Below is a small trained network, with its code and all its weights. Each question gives an input and a class and asks what happens when units are switched off, that is, made to give their printed mean instead of their output.

import numpy as np


def w(rows, s, z=0):
    codes = np.array(rows[::2]) - 128.0
    scale = np.full(codes.shape[1], s)
    scale[-1] = z or s
    return codes * scale


def f(y):
    return np.maximum(y, 0)


def log_softmax(a):
    a = a - a.max(-1, keepdims=True)
    return a - np.log(np.exp(a).sum(-1, keepdims=True))


def net(x, mask):
    res = np.array(x, float).reshape(1, 4) / 4 @ E
    y = f(res @ A[0][:, :-1].T + A[0][:, -1])
    res = res + np.where(mask, y, B[0][:, -1]) @ B[0][:, :-1]
    return log_softmax(res[-1] @ U[:, :-1].T + U[:, -1])


A, B = {}, {}
E = w([
[140,172,243,255,21],'x0',
[4,212,68,166,110],'x1',
[130,30,21,126,2],'x2',
[110,109,142,126,138],'x3',
],0.0081)
A[0] = w([
[121,145,157,223,108,186],'N1',
[120,76,82,133,78,81],'N2',
[146,136,173,154,95,133],'N3',
[191,96,151,130,165,26],'N4',
[141,146,66,72,176,102],'N5',
[78,127,62,27,162,165],'N6',
[152,75,103,116,75,98],'N7',
[84,112,161,73,135,68],'N8',
[135,141,174,143,76,158],'N9',
[106,95,87,122,90,87],'N10',
[127,134,178,122,166,99],'N11',
[165,32,101,117,94,93],'N12',
[130,156,152,153,158,78],'N13',
[15,182,67,167,114,30],'N14',
[198,105,156,80,123,27],'N15',
[98,135,229,158,17,143],'N16',
[107,112,125,99,145,170],'N17',
[68,123,86,114,53,79],'N18',
[120,72,104,134,48,98],'N19',
[131,180,195,119,199,99],'N20',
[142,223,181,102,228,100],'N21',
[241,34,158,130,161,51],'N22',
[162,124,121,126,131,53],'N23',
[9,207,60,107,106,18],'N24',
[104,55,94,124,62,125],'N25',
[26,190,98,147,159,1],'N26',
[215,73,185,79,129,15],'N27',
[140,91,10,66,244,187],'N28',
[95,134,72,179,119,57],'N29',
[144,146,162,189,68,147],'N30',
[117,109,83,124,76,131],'N31',
[92,137,128,132,143,67],'N32',
],0.012,0.002)
B[0] = w([
[118,72,135,150,85,191],'N1',
[129,152,98,154,182,181],'N2',
[130,104,110,143,91,170],'N3',
[138,160,154,72,117,161],'N4',
[105,92,128,176,92,190],'N5',
[116,63,134,183,78,218],'N6',
[107,167,120,148,167,178],'N7',
[131,135,126,146,109,143],'N8',
[110,83,124,145,101,173],'N9',
[114,145,130,153,173,170],'N10',
[105,161,112,138,150,159],'N11',
[113,173,108,125,182,191],'N12',
[106,152,87,129,127,154],'N13',
[177,135,186,29,135,197],'N14',
[148,148,162,69,102,166],'N15',
[134,58,124,196,81,218],'N16',
[139,129,134,162,111,154],'N17',
[121,164,100,120,169,182],'N18',
[116,167,91,162,172,188],'N19',
[106,179,86,173,195,189],'N20',
[88,176,50,178,225,209],'N21',
[165,132,163,7,106,199],'N22',
[123,138,154,116,130,138],'N23',
[160,141,181,33,106,203],'N24',
[105,176,93,153,170,192],'N25',
[170,165,151,46,119,184],'N26',
[159,149,185,37,113,185],'N27',
[128,47,133,215,53,253],'N28',
[139,159,140,93,129,161],'N29',
[125,77,137,167,92,191],'N30',
[100,144,109,137,171,175],'N31',
[137,138,131,109,139,142],'N32',
],0.021,0.016)
U = w([
[109,65,109,158,94,254],'0',
[84,209,56,122,231,50],'1',
[160,165,160,10,139,130],'2',
],0.013,0.00058)

Each question gives the input, the list of numbers given to net, and the class t.
The units are the neurons (one row each of A and B). Each row of codes is followed by its name. A weight is (code - 128) times the scale printed after its matrix; where a second scale follows, it is the last column's (A, B and U).
mask holds one flag per neuron, in row order. A switched-off neuron (its flag False) gives its mean, the last column of its row in B, instead of its output. The means were averaged over made-up inputs and are rounded, as every weight is.
A unit's drop is (log p(t) with every unit on - log p(t) with that unit switched off) / (log p(t) with every unit on - log p(t) with every unit switched off).
unit that matters most: the unit with the biggest drop
top k neurons: the k neurons with the biggest drops, biggest first
drop of u: that unit's drop, to one decimal
input [-8,6,2,-3], class 0: top 2 neurons => [N28; N6]
input [-7,-8,-5,7], class 2: top 2 neurons => [N22; N27]
input [-7,-6,8,8], class 1: unit that matters most => N12
input [-2,8,-6,2], class 2: top 3 neurons => [N24; N14; N26]
input [-2,7,-5,-4], class 2: top 2 neurons => [N24; N14]
input [-1,2,2,0], class 1: top 3 neurons => [N22; N27; N16]
input [-6,-7,-4,-6], class 2: top 2 neurons => [N22; N27]
input [-7,7,-2,-5], class 0: top 2 neurons => [N28; N6]
input [0,-3,3,8], class 1: top 3 neurons => [N24; N14; N26]
input [-7,-8,8,7], class 1: top 2 neurons => [N12; N25]
input [-7,-8,-3,-3], class 2: top 2 neurons => [N22; N27]
input [-8,8,-5,-7], class 0: drop of N27 => 0.1
input [-8,8,1,5], class 0: drop of N5 => 2.0
input [-2,5,5,-4], class 1: drop of N22 => 0.9
input [-8,8,-2,2], class 0: drop of N8 => 0.0
input [-6,0,8,-1], class 1: top neuron => [N12]
